Here is a tiny trained network, its code and every weight. The questions are about switching its units off for an input and a target symbol, where a switched-off unit gives its printed mean instead of its output.

import numpy as np


def w(rows, s, z=0):
    codes = np.array(rows[::2]) - 128.0
    scale = np.full(codes.shape[1], s)
    scale[-1] = z or s
    return codes * scale


def norm(h):
    return h / np.sqrt((h * h).mean(-1, keepdims=True) + 1e-5)


def softmax(a):
    e = np.exp(a - a.max(-1, keepdims=True))
    return e / e.sum(-1, keepdims=True)


def log_softmax(a):
    a = a - a.max(-1, keepdims=True)
    return a - np.log(np.exp(a).sum(-1, keepdims=True))


def net(x, mask):
    ids = ['ΘΛαβγδεηξστφω'.index(c) for c in x.split()]
    T = len(ids)
    res = E[ids] + P[:T]
    u = 0
    for l in range(2):
        r = norm(res)
        for j in range(3):
            rows = slice(3 * j, 3 * j + 3)
            q, k, v = (r @ M[l][rows].T for M in (Q, K, V))
            z = softmax(np.where(np.tri(T) > 0, q @ k.T / 3**0.5, -1e9)) @ v
            o = O[l][rows]
            res = res + np.where(mask[u + j], z, o[:, -1]) @ o[:, :-1]
        u += 3
    return log_softmax(norm(res)[-1] @ U[:, :-1].T + U[:, -1])


Q, K, V, O = {}, {}, {}, {}
E = w([
[188,143,121,128,151,131,127,116],'Θ',
[146,174,249,130,162,93,52,87],'Λ',
[150,92,137,188,158,125,67,181],'α',
[147,68,143,87,110,139,127,56],'β',
[193,101,164,167,141,157,133,163],'γ',
[125,67,148,112,102,74,71,111],'δ',
[236,142,181,119,104,116,47,128],'ε',
[149,125,144,130,97,142,91,146],'η',
[91,217,132,243,49,24,223,34],'ξ',
[218,48,83,147,142,136,136,116],'σ',
[148,65,180,139,153,99,151,226],'τ',
[113,118,93,115,123,54,82,120],'φ',
[243,98,58,107,132,156,154,162],'ω',
],0.016)
P = w([
[56,178,93,122,121,168,182,110],'0',
[199,137,124,136,60,59,26,105],'1',
[158,83,125,175,48,48,64,173],'2',
[100,2,105,192,65,83,79,127],'3',
[148,31,147,197,51,96,83,143],'4',
[157,81,153,194,97,102,44,114],'5',
[165,91,142,191,86,97,75,130],'6',
[190,94,149,197,74,113,73,156],'7',
[197,122,104,206,137,140,73,105],'8',
],0.0081)
Q[0] = w([
[64,159,115,47,129,137,196,133],'L0H0',
[160,143,183,165,100,105,170,124],'L0H0',
[138,108,42,131,81,97,103,110],'L0H0',
[156,88,93,209,98,137,120,96],'L0H1',
[209,59,175,194,77,123,82,107],'L0H1',
[23,214,122,2,178,216,182,165],'L0H1',
[60,125,163,135,167,139,155,134],'L0H2',
[173,146,124,147,65,119,166,47],'L0H2',
[120,133,128,62,176,212,173,184],'L0H2',
],0.0089)
K[0] = w([
[253,40,137,184,140,140,39,122],'L0H0',
[96,152,149,65,181,57,169,133],'L0H0',
[79,104,107,144,203,106,163,197],'L0H0',
[27,164,82,133,153,109,163,135],'L0H1',
[47,177,50,184,110,123,188,142],'L0H1',
[175,68,112,36,179,138,2,180],'L0H1',
[114,97,185,121,145,70,148,140],'L0H2',
[131,133,93,173,45,169,97,77],'L0H2',
[184,84,128,95,191,129,53,142],'L0H2',
],0.0094)
V[0] = w([
[95,155,82,101,48,119,60,101],'L0H0',
[129,96,142,76,132,200,165,85],'L0H0',
[130,53,73,180,229,117,122,126],'L0H0',
[45,211,144,199,24,206,76,142],'L0H1',
[135,94,214,154,196,2,142,89],'L0H1',
[137,202,45,117,154,66,163,95],'L0H1',
[98,224,57,152,50,173,118,125],'L0H2',
[85,136,172,33,116,175,212,222],'L0H2',
[126,43,92,15,155,96,110,222],'L0H2',
],0.0082)
O[0] = w([
[108,117,60,89,182,106,109,146,103],'L0H0',
[89,72,116,66,116,120,164,123,114],'L0H0',
[124,117,195,184,178,139,151,110,128],'L0H0',
[119,148,98,45,147,196,214,241,191],'L0H1',
[139,36,254,137,94,178,51,91,63],'L0H1',
[47,120,236,131,129,102,137,150,127],'L0H1',
[48,135,168,139,206,113,170,204,97],'L0H2',
[139,207,114,59,79,177,146,107,3],'L0H2',
[182,231,147,53,184,166,71,81,152],'L0H2',
],0.0088,0.0041)
Q[1] = w([
[12,177,149,62,135,178,148,138],'L1H0',
[173,144,83,127,140,66,94,146],'L1H0',
[178,166,96,34,107,201,166,114],'L1H0',
[95,153,74,88,86,101,190,44],'L1H1',
[165,60,148,109,127,150,118,127],'L1H1',
[80,90,180,79,155,176,206,141],'L1H1',
[111,168,82,28,83,134,122,126],'L1H2',
[66,122,149,88,133,186,181,115],'L1H2',
[56,239,65,125,174,132,152,94],'L1H2',
],0.011)
K[1] = w([
[179,111,85,175,123,77,37,120],'L1H0',
[90,157,55,78,171,184,186,156],'L1H0',
[150,59,178,92,158,221,9,157],'L1H0',
[177,105,100,98,190,120,84,131],'L1H1',
[64,122,153,176,173,89,158,155],'L1H1',
[178,95,156,234,80,79,98,118],'L1H1',
[171,92,226,163,106,126,101,107],'L1H2',
[233,151,159,195,86,71,62,85],'L1H2',
[199,75,104,73,139,130,45,139],'L1H2',
],0.012)
V[1] = w([
[137,52,108,174,133,87,221,126],'L1H0',
[112,189,81,123,45,132,182,174],'L1H0',
[55,179,91,96,116,44,171,66],'L1H0',
[152,212,7,67,184,132,79,131],'L1H1',
[169,93,155,138,81,147,92,97],'L1H1',
[152,97,125,121,106,143,162,132],'L1H1',
[82,76,110,7,93,175,86,190],'L1H2',
[125,176,114,167,187,127,119,165],'L1H2',
[126,158,117,173,113,169,144,29],'L1H2',
],0.012)
O[1] = w([
[65,73,98,182,128,103,227,128,254],'L1H0',
[182,169,164,194,50,160,183,44,213],'L1H0',
[170,93,156,75,105,6,153,109,153],'L1H0',
[165,130,145,95,229,139,95,33,78],'L1H1',
[104,141,72,94,114,115,128,116,108],'L1H1',
[112,155,95,157,117,162,117,126,161],'L1H1',
[101,99,136,69,81,174,165,78,74],'L1H2',
[160,132,195,190,176,180,142,218,133],'L1H2',
[173,229,54,109,127,89,135,150,130],'L1H2',
],0.011,0.0061)
U = w([
[70,115,199,190,76,46,191,116,134],'Θ',
[93,95,89,109,35,152,75,154,232],'Λ',
[103,173,121,203,194,213,86,172,157],'α',
[101,95,77,50,73,38,131,20,166],'β',
[133,237,72,229,47,137,196,23,3],'γ',
[65,85,91,29,202,115,25,105,206],'δ',
[124,66,197,163,96,194,108,1,76],'ε',
[125,165,143,29,164,171,220,121,176],'η',
[140,125,135,129,101,102,128,113,69],'ξ',
[53,181,7,150,223,12,68,148,85],'σ',
[149,230,52,137,55,138,18,70,211],'τ',
[66,74,243,49,223,75,85,159,61],'φ',
[184,194,207,159,176,23,159,54,133],'ω',
],0.0088,0.0038)

Each question gives the input, a string of symbols that net reads in full, and the target symbol t.
The units are the heads (3 rows each of Q, K, V and O). Each row of codes is followed by its name. A weight is (code - 128) times the scale printed after its matrix; where a second scale follows, it is the last column's (O and U).
mask holds one flag per head, layer by layer. A switched-off head (its flag False) gives its mean, the last column of its rows in O, instead of its output. The means were averaged over made-up inputs and are rounded, as every weight is.
A unit's drop is (log p(t) with every unit on - log p(t) with that unit switched off) / (log p(t) with every unit on - log p(t) with every unit switched off).
The circuit of an input: a set's keep is (log p(t) with only the set's units on - log p(t) with every unit switched off) / (log p(t) with every unit on - log p(t) with every unit switched off). Starting from all 6 units, units are removed one at a time, each time the one whose removal leaves the highest keep (on an exact tie, the one counted first), for as long as the keep stays at least 0.8.
circuit, biggest first: the units of the circuit, biggest drop first
unit that matters most: the unit with the biggest drop
heads that matter: for each layer, one digit per head in row order, 1 if its drop is at least 0.15 and else 0, layers parted by /
input Θ γ ω ω ε ω η ε, target Θ: circuit, biggest first	[L0H2 L0H1]
input δ ω ω ω α ω, target δ: heads that matter	000 / 100
input δ α σ ω ξ β ε, target Θ: circuit, biggest first	[L0H2]
input β σ ε σ φ, target β: heads that matter	100 / 001
input ω ω β, target ω: circuit, biggest first	[L0H1 L1H1]
input ω ω η, target ω: circuit, biggest first	[L0H1 L1H1]
input η η ω ε τ ξ η σ α, target Θ: heads that matter	011 / 110
input φ ω ω β τ ω τ ω β, target φ: circuit, biggest first	[L1H0 L0H1]
input ω ε ω ω β Θ Θ ω, target ω: circuit, biggest first	[L0H1 L1H1]
input σ ε ξ τ τ, target Λ: heads that matter	011 / 010
input τ ω ω γ ε ω φ ω Λ, target τ: circuit, biggest first	[L0H2 L1H0]
input σ ω α ω ω ω, target σ: circuit, biggest first	[L1H0 L0H1]
input γ τ ω τ ω ε τ, target γ: circuit, biggest first	[L1H0 L0H2]
input Λ τ β η φ, target Λ: unit that matters most	L0H1
input η τ τ ω ω δ ω τ, target η: heads that matter	010 / 000
input ω ω ω τ σ ω φ, target ω: heads that matter	010 / 000
input β δ ω δ α Θ τ ω ω, target β: circuit, biggest first	[L1H2 L1H0]
input α β η β ω ω η Λ β, target α: heads that matter	100 / 000
input τ ω η τ γ Θ σ α, target τ: heads that matter	001 / 000
input α η α α τ, target α: circuit, biggest first	[L1H0]
input τ ξ φ ω η ω ω φ β, target Θ: heads that matter	001 / 000
input η β α ε, target η: heads that matter	010 / 000
input τ η τ, target τ: heads that matter	001 / 000
input α τ δ φ ω Λ, target α: heads that matter	100 / 100
